Below is a small trained network, with its code and all its weights. Each question gives an input and a target symbol and asks what happens when units are switched off, that is, made to give their printed mean instead of their output.

import numpy as np


def w(rows, s, z=0):
    codes = np.array(rows[::2]) - 128.0
    scale = np.full(codes.shape[1], s)
    scale[-1] = z or s
    return codes * scale


def norm(h):
    return h / np.sqrt((h * h).mean(-1, keepdims=True) + 1e-5)


def f(y):
    return np.maximum(y, 0)


def softmax(a):
    e = np.exp(a - a.max(-1, keepdims=True))
    return e / e.sum(-1, keepdims=True)


def log_softmax(a):
    a = a - a.max(-1, keepdims=True)
    return a - np.log(np.exp(a).sum(-1, keepdims=True))


def net(x, mask):
    ids = ['αγμξπφψ'.index(c) for c in x.split()]
    T = len(ids)
    res = E[ids] + P[:T]
    u = 0
    for l in range(3):
        r = norm(res)
        for j in range(2):
            rows = slice(4 * j, 4 * j + 4)
            q, k, v = (r @ M[l][rows].T for M in (Q, K, V))
            z = softmax(np.where(np.tri(T) > 0, q @ k.T / 4**0.5, -1e9)) @ v
            o = O[l][rows]
            res = res + np.where(mask[u + j], z, o[:, -1]) @ o[:, :-1]
        u += 2
        y = f(norm(res) @ A[l][:, :-1].T + A[l][:, -1])
        res = res + np.where(mask[u : u + 8], y, B[l][:, -1]) @ B[l][:, :-1]
        u += 8
    return log_softmax(norm(res)[-1] @ U[:, :-1].T + U[:, -1])


Q, K, V, O, A, B = {}, {}, {}, {}, {}, {}
E = w([
[236,80,103,89,106,111],'α',
[250,92,127,66,101,98],'γ',
[186,190,177,162,147,253],'μ',
[161,243,116,64,172,45],'ξ',
[102,142,162,55,203,135],'π',
[163,76,226,140,183,215],'φ',
[239,109,134,69,71,240],'ψ',
],0.013)
P = w([
[175,147,248,202,28,85],'0',
[95,130,220,87,13,127],'1',
[162,178,126,229,128,149],'2',
[7,132,101,153,49,100],'3',
[163,169,64,140,175,165],'4',
[82,97,111,99,62,97],'5',
[171,120,84,41,161,132],'6',
[138,109,134,154,53,130],'7',
[180,179,137,30,156,176],'8',
],0.011)
Q[0] = w([
[58,116,131,161,142,81],'L0H1',
[200,66,66,253,122,162],'L0H1',
[41,52,199,113,190,251],'L0H1',
[67,149,168,156,102,136],'L0H1',
[178,91,159,60,90,107],'L0H2',
[166,153,72,172,196,254],'L0H2',
[113,50,35,84,144,152],'L0H2',
[65,158,158,166,97,68],'L0H2',
],0.0073)
K[0] = w([
[79,145,122,117,90,255],'L0H1',
[96,163,135,152,73,136],'L0H1',
[133,179,111,162,69,123],'L0H1',
[152,86,157,131,151,216],'L0H1',
[105,123,92,139,197,178],'L0H2',
[137,108,153,192,171,100],'L0H2',
[121,164,138,162,73,143],'L0H2',
[114,101,155,157,136,182],'L0H2',
],0.0095)
V[0] = w([
[136,160,190,117,150,190],'L0H1',
[80,86,113,132,187,91],'L0H1',
[149,156,160,111,154,206],'L0H1',
[70,91,60,180,103,133],'L0H1',
[154,254,23,190,141,173],'L0H2',
[77,162,159,131,72,116],'L0H2',
[181,194,25,134,182,72],'L0H2',
[91,115,125,219,114,120],'L0H2',
],0.0073)
O[0] = w([
[164,115,216,94,94,220,147],'L0H1',
[158,77,147,144,179,166,35],'L0H1',
[74,112,112,113,155,1,134],'L0H1',
[128,152,194,67,107,138,2],'L0H1',
[160,131,50,120,94,151,122],'L0H2',
[213,79,208,202,27,40,144],'L0H2',
[55,157,178,125,159,122,142],'L0H2',
[170,73,193,175,237,162,57],'L0H2',
],0.0053,0.0063)
A[0] = w([
[93,145,106,101,177,185,9],'L0N1',
[112,104,140,162,132,123,135],'L0N2',
[120,66,171,118,109,186,121],'L0N3',
[141,146,118,96,104,90,138],'L0N4',
[120,52,112,129,96,133,252],'L0N5',
[173,93,153,128,94,72,117],'L0N6',
[124,167,246,126,103,150,197],'L0N7',
[93,64,146,135,129,55,61],'L0N8',
],0.011,0.0015)
B[0] = w([
[174,1,162,181,102,96,152],'L0N1',
[200,133,196,117,95,185,134],'L0N2',
[64,166,213,99,137,203,171],'L0N3',
[82,80,118,109,109,224,254],'L0N4',
[94,229,202,141,127,149,185],'L0N5',
[125,219,67,139,123,65,232],'L0N6',
[91,117,9,163,130,8,224],'L0N7',
[172,61,142,79,126,67,155],'L0N8',
],0.0066,0.006)
Q[1] = w([
[250,125,205,117,228,134],'L1H1',
[133,148,2,110,128,111],'L1H1',
[125,16,146,181,157,108],'L1H1',
[208,103,143,83,195,196],'L1H1',
[136,190,123,157,72,108],'L1H2',
[177,104,52,127,147,131],'L1H2',
[132,234,100,117,105,73],'L1H2',
[101,74,135,101,165,120],'L1H2',
],0.0087)
K[1] = w([
[254,107,108,173,81,37],'L1H1',
[133,68,78,68,217,88],'L1H1',
[171,81,135,220,138,7],'L1H1',
[157,180,60,164,91,73],'L1H1',
[171,100,95,80,175,186],'L1H2',
[225,55,113,116,142,123],'L1H2',
[99,56,178,44,161,169],'L1H2',
[168,143,158,228,45,126],'L1H2',
],0.008)
V[1] = w([
[57,96,164,105,135,125],'L1H1',
[38,143,228,79,144,224],'L1H1',
[108,142,254,161,159,45],'L1H1',
[183,67,75,134,52,141],'L1H1',
[49,155,191,92,126,159],'L1H2',
[155,157,139,158,112,188],'L1H2',
[134,141,57,94,182,168],'L1H2',
[166,192,178,166,140,112],'L1H2',
],0.0076)
O[1] = w([
[112,126,183,63,136,203,71],'L1H1',
[141,109,176,68,121,71,3],'L1H1',
[167,82,189,122,129,128,89],'L1H1',
[110,51,90,74,169,253,168],'L1H1',
[154,36,142,54,96,108,73],'L1H2',
[155,191,196,174,111,95,114],'L1H2',
[66,120,227,52,177,101,106],'L1H2',
[153,229,93,78,112,100,160],'L1H2',
],0.0053,0.0058)
A[1] = w([
[164,170,67,141,128,159,129],'L1N1',
[148,131,59,96,194,153,254],'L1N2',
[154,138,178,127,112,198,78],'L1N3',
[89,171,60,219,161,219,213],'L1N4',
[255,185,150,169,50,162,36],'L1N5',
[77,95,132,170,139,40,125],'L1N6',
[120,114,73,104,32,106,128],'L1N7',
[142,80,155,188,169,40,98],'L1N8',
],0.0088,0.0028)
B[1] = w([
[149,131,136,101,170,205,245],'L1N1',
[224,112,159,165,131,126,229],'L1N2',
[131,121,133,129,94,123,144],'L1N3',
[133,114,140,103,114,72,255],'L1N4',
[133,131,105,152,135,111,218],'L1N5',
[206,96,102,141,108,96,151],'L1N6',
[27,97,180,194,176,112,249],'L1N7',
[208,180,2,138,86,137,138],'L1N8',
],0.0087,0.0076)
Q[2] = w([
[45,130,119,184,59,79],'L2H1',
[213,90,154,107,194,156],'L2H1',
[149,140,120,90,214,159],'L2H1',
[190,160,73,176,239,148],'L2H1',
[149,154,125,107,154,137],'L2H2',
[52,140,84,154,114,93],'L2H2',
[146,2,155,94,138,134],'L2H2',
[181,83,86,123,119,115],'L2H2',
],0.012)
K[2] = w([
[176,153,156,12,129,209],'L2H1',
[110,141,117,201,92,81],'L2H1',
[77,123,162,184,191,49],'L2H1',
[118,127,43,151,103,1],'L2H1',
[125,163,13,144,116,185],'L2H2',
[106,145,124,36,209,185],'L2H2',
[151,114,237,203,77,161],'L2H2',
[200,164,152,174,58,100],'L2H2',
],0.0092)
V[2] = w([
[157,99,202,167,230,2],'L2H1',
[130,187,120,156,140,197],'L2H1',
[124,131,187,81,65,182],'L2H1',
[163,72,155,188,102,201],'L2H1',
[100,53,90,105,127,67],'L2H2',
[93,117,67,95,64,124],'L2H2',
[94,143,110,36,238,139],'L2H2',
[115,168,139,88,156,44],'L2H2',
],0.0092)
O[2] = w([
[163,125,227,212,218,132,135],'L2H1',
[94,179,142,136,121,146,144],'L2H1',
[35,124,143,74,86,38,31],'L2H1',
[238,141,148,134,96,96,91],'L2H1',
[2,67,77,165,190,149,127],'L2H2',
[186,73,145,100,147,190,164],'L2H2',
[89,105,123,243,130,147,2],'L2H2',
[50,166,253,56,78,104,174],'L2H2',
],0.0078,0.0074)
A[2] = w([
[179,143,138,100,74,52,35],'L2N1',
[165,165,136,75,175,58,250],'L2N2',
[210,66,114,124,157,148,54],'L2N3',
[104,2,194,116,155,186,62],'L2N4',
[205,92,112,121,112,159,51],'L2N5',
[168,139,172,221,189,95,186],'L2N6',
[66,26,206,69,91,126,138],'L2N7',
[85,157,202,150,141,115,155],'L2N8',
],0.0096,0.0017)
B[2] = w([
[84,86,156,186,99,106,190],'L2N1',
[160,100,129,80,140,179,253],'L2N2',
[192,248,74,136,97,107,232],'L2N3',
[156,58,86,155,162,93,158],'L2N4',
[222,193,138,197,109,110,221],'L2N5',
[119,69,105,99,120,106,230],'L2N6',
[188,112,84,109,128,121,196],'L2N7',
[133,141,170,152,167,149,197],'L2N8',
],0.011,0.0058)
U = w([
[206,154,104,175,62,106,122],'α',
[179,130,117,45,152,217,166],'γ',
[118,1,99,124,157,149,177],'μ',
[85,91,96,41,12,138,185],'ξ',
[160,62,238,89,74,83,86],'π',
[95,86,56,142,88,219,2],'φ',
[70,171,200,147,124,177,133],'ψ',
],0.0098,0.0029)

Each question gives the input, a string of symbols that net reads in full, and the target symbol t.
The units are the heads (4 rows each of Q, K, V and O) and the neurons (one row each of A and B). Each row of codes is followed by its name. A weight is (code - 128) times the scale printed after its matrix; where a second scale follows, it is the last column's (O, A, B and U).
mask holds one flag per unit, layer by layer, with each layer's heads first. A switched-off unit (its flag False) gives its mean, the last column of its rows in O or B, instead of its output. The means were averaged over made-up inputs and are rounded, as every weight is.
A unit's drop is (log p(t) with every unit on - log p(t) with that unit switched off) / (log p(t) with every unit on - log p(t) with every unit switched off).
The circuit of an input: a set's keep is (log p(t) with only the set's units on - log p(t) with every unit switched off) / (log p(t) with every unit on - log p(t) with every unit switched off). Starting from the 12 units with the biggest drops (on a tie, the unit counted first), units are removed one at a time, each time the one whose removal leaves the highest keep (on an exact tie, the one counted first), for as long as the keep stays at least 0.8.
circuit, biggest first: the units of the circuit, biggest drop first
top k neurons: the k neurons with the biggest drops, biggest first
top k neurons in layer l: the k neurons of layer l with the biggest drops, biggest first
heads that matter: for each layer, one digit per head in row order, 1 if its drop is at least 0.15 and else 0, layers parted by /
input π ξ γ ξ ψ γ, target ξ: circuit, biggest first -> (L2H1; L1N7)
input μ α α ξ π, target α: circuit, biggest first -> (L0N1; L2N3)
input α π γ α, target μ: top 3 neurons -> (L1N7; L0N7; L0N8)
input ψ ψ ξ π α γ φ γ, target π: heads that matter -> 00 / 10 / 10
input γ ξ μ φ ξ π ξ μ, target μ: top 2 neurons -> (L0N7; L2N4)
input ψ μ γ ξ, target ψ: top 2 neurons -> (L0N7; L1N7)
input μ φ ξ φ ξ ψ ψ ψ π, target α: heads that matter -> 00 / 00 / 00
input ξ γ ξ α ξ φ α ξ, target π: top 2 neurons -> (L0N3; L0N7)
input α α α π ξ ξ γ ξ, target ψ: heads that matter -> 01 / 00 / 01
input ξ μ γ γ ξ α ξ φ, target π: circuit, biggest first -> (L1H1; L0N3; L2H1)
input α π ξ ξ, target μ: heads that matter -> 00 / 01 / 00
input γ ξ ξ ξ γ ξ ψ φ, target ξ: heads that matter -> 00 / 00 / 10
input ψ π γ ξ γ γ γ α, target φ: top 4 neurons -> (L1N7; L2N5; L2N3; L0N4)
input α ψ γ ξ ξ α, target ψ: top 2 neurons in layer 0 -> (L0N6; L0N7)
input ψ ξ ξ, target γ: heads that matter -> 00 / 00 / 10
input γ γ ξ ξ μ α, target ψ: top 3 neurons -> (L0N5; L1N7; L0N6)
input γ γ ξ γ ξ μ φ π, target π: circuit, biggest first -> (L0N3; L1H1)
input γ ξ ξ π μ μ, target μ: top neuron -> (L0N6)
input ξ γ ξ ψ ψ φ, target ξ: circuit, biggest first -> (L2H1)
input γ π α ξ ξ ψ φ, target α: circuit, biggest first -> (L2N3; L1N2)
input α ξ γ μ, target ψ: heads that matter -> 00 / 00 / 01
input ξ γ γ γ α φ μ, target α: circuit, biggest first -> (L0N1; L2N5; L1N4)
input ξ γ π π ξ α, target μ: top 2 neurons -> (L0N8; L2N4)
input φ ψ ξ φ μ γ α α, target φ: top 2 neurons -> (L0N7; L0N5)
input φ π γ γ, target μ: top 2 neurons -> (L1N7; L0N7)
input ξ ξ ξ ξ α μ, target ψ: top 4 neurons in layer 1 -> (L1N2; L1N4; L1N7; L1N1)
input ξ π π φ α μ, target π: top 2 neurons -> (L0N3; L0N4)
input ξ π φ γ, target π: top 2 neurons -> (L0N6; L0N3)
input α γ ξ μ ξ π, target μ: top 2 neurons -> (L0N8; L2N4)
